Each row is followed by its group and then its class within the group.
[-44.7  -3.2 -15.6 -16.6  11.5 -58.7   1.0 -31.1   0.2  -7.0   8.1  -9.9
   7.0  -3.4   6.6  -6.5] | fimu/gela
[-34.0  -8.6 -26.6 -13.0   1.2 -66.8  13.1 -21.3   1.9  14.2  -7.1 -15.2
   6.3   4.4   8.9   2.5] | fimu/gela
[-15.0   5.7 -41.9  -4.1   3.3  -5.1   3.0   9.3  53.6  -4.3   0.3 -25.6
  10.4 -19.6 -31.7 -38.7] | Tofik/kagez
[-23.5  -7.5 -35.3 -12.5  -3.2 -72.1  -3.6 -32.8  -4.9 -10.2  11.4   0.0
   3.0   2.2   4.0 -14.8] | fimu/gela
[-45.9 -26.4 -39.7   5.6   8.2 -59.8  -2.2 -48.9 -25.4  -1.1  -8.3  -4.0
  -5.3 -15.6  37.3 -18.4] | fimu/Lut
[-33.8 -20.8 -19.5 -11.3  -5.9 -58.4  19.4 -28.4  25.4  12.6  -2.6  -5.3
   0.1  -4.3  24.2  -6.9] | fimu/gela
[-22.4   4.3 -32.5   1.4 -22.8 -73.8  -6.6  -0.9  18.8 -14.9  34.0   5.8
   4.7   9.8   1.9  13.6] | dinus/mus
[-13.3  -0.2 -32.0  15.7 -45.4 -21.8  -4.1   8.7  19.0  -6.5   7.9   1.7
  -3.2  26.4  -4.9 -12.7] | dinus/sifi
[-47.9  -5.4   5.7 -25.0   2.9 -61.0  16.6 -25.4  10.2   2.7   3.7 -14.1
   6.6  12.6   3.9  15.3] | fimu/gela
[-50.8 -20.7 -13.3 -21.5 -10.0 -65.4  15.3 -22.5   4.6  -3.0 -10.5   3.9
   0.2  -7.4   8.0  -8.5] | fimu/gela
[-14.7   8.8 -55.5  18.9  -4.7 -43.3  -2.4 -22.8  37.7 -10.3  22.5  -8.1
   8.0   6.2  12.2 -27.5] | dinus/sifi
[ -5.3  -5.2  -1.5   2.4  -6.2  -7.7  11.6  11.3  14.8  16.7   8.0 -24.3
  16.2  -3.3 -18.8 -37.1] | Tofik/miz
[-16.2   2.5 -22.9   7.3  -8.2 -33.6  13.4   3.2  14.5  -8.1  29.2   0.1
  17.1  34.1  14.0 -19.2] | dinus/sifi
[ -7.3 -15.5  -5.5   6.8  16.9  -9.4  23.8  17.3  14.5  15.2  -1.4 -22.4
  15.5  -2.2 -29.1 -40.6] | Tofik/miz
[-25.7  -2.2 -23.8   3.6   0.8 -20.9  -5.7   1.6   1.0 -10.5  20.4  -3.5
  13.6  11.1  17.3  -9.7] | dinus/sifi
[  2.8  -2.9   9.5  21.7 -11.3 -19.7  12.2  -6.8  10.5  11.3   6.9 -18.2
  15.0  -9.6 -33.2 -44.9] | Tofik/miz
[ -8.8  -4.5 -12.8  -7.7   9.0 -42.9   4.6 -14.3  11.1  12.8   3.3   7.4
   0.4  -4.9  11.8   0.4] | fimu/gela
[-12.9 -21.7 -12.1  12.8 -21.0 -63.0   7.9 -22.8  19.9  19.0   5.1   0.1
   2.7  -8.3  19.6 -10.4] | fimu/gela
[-66.9 -26.9 -34.6 -10.4  27.4 -45.4  12.6 -22.2 -37.2  -8.5  -5.6   5.2
  -5.5  -3.9  20.1 -10.5] | fimu/Lut
[ -9.8  -2.6 -18.8  -9.8  -0.8  -4.1   5.9  24.2  24.1  -2.8  -2.1 -19.1
  11.5  -2.3 -31.7 -30.8] | Tofik/kagez
[-18.5   0.7 -26.6 -13.1 -26.5 -50.8  -0.5 -14.6  22.0  -1.2  -2.9  -3.4
   4.2  16.5  -1.0  -0.2] | dinus/mus
[ 19.8   3.3 -14.0  17.9 -18.4 -11.9  10.4 -16.1  46.7  29.8   4.1 -21.6
   7.3 -30.5  -5.5 -60.0] | Tofik/miz
[ -4.8  -2.4 -32.5  11.3   2.1   9.1 -18.8   9.9  14.3  -0.7   8.3 -29.4
   4.5 -26.5  -8.2 -36.7] | Tofik/kagez
[ -3.1  -2.3 -21.2  34.0 -17.4  -0.5   1.2  -1.0  21.3  15.6  -3.7 -24.1
  10.6 -23.4  -5.7 -29.8] | Tofik/miz
[-24.2   4.5 -16.6   0.2 -23.0 -60.2  -4.1  -9.0  17.8 -10.5  24.7   0.7
   1.3  32.4   8.5  15.1] | dinus/mus
[-30.6 -21.5 -12.9  -1.1   3.4 -88.3   7.9 -52.3  -1.2  14.0   4.5  -1.8
   4.6 -18.1  21.6  -5.3] | fimu/Lut
[ -8.8   7.6 -58.6  20.1   1.6 -20.2 -10.0 -15.3   5.1 -15.8  10.5  -6.9
   6.3  13.4   9.4 -39.7] | dinus/sifi
[ -9.3  -9.1  -6.7   7.3   2.1  -6.7  -5.7  18.0   7.3  -9.0  -5.7 -17.8
  13.5   0.8 -36.3  -1.9] | Tofik/kagez
[ -7.8 -15.0 -53.2  16.9  -2.5 -23.7   6.6   1.1  12.3   7.1 -12.4 -26.4
   6.0 -21.8 -23.4 -45.5] | Tofik/kagez
[ -7.2   3.6 -55.0   8.1  -7.2 -23.6   1.5 -10.8   8.7  -4.1   8.8  -7.5
   1.6  18.2  10.8 -30.1] | dinus/sifi
[-28.6  -7.5 -24.8 -16.9   9.0 -77.8  -1.5 -55.8  -3.9  -4.6   2.4 -11.1
   6.3  -7.0  12.8  -7.0] | fimu/gela
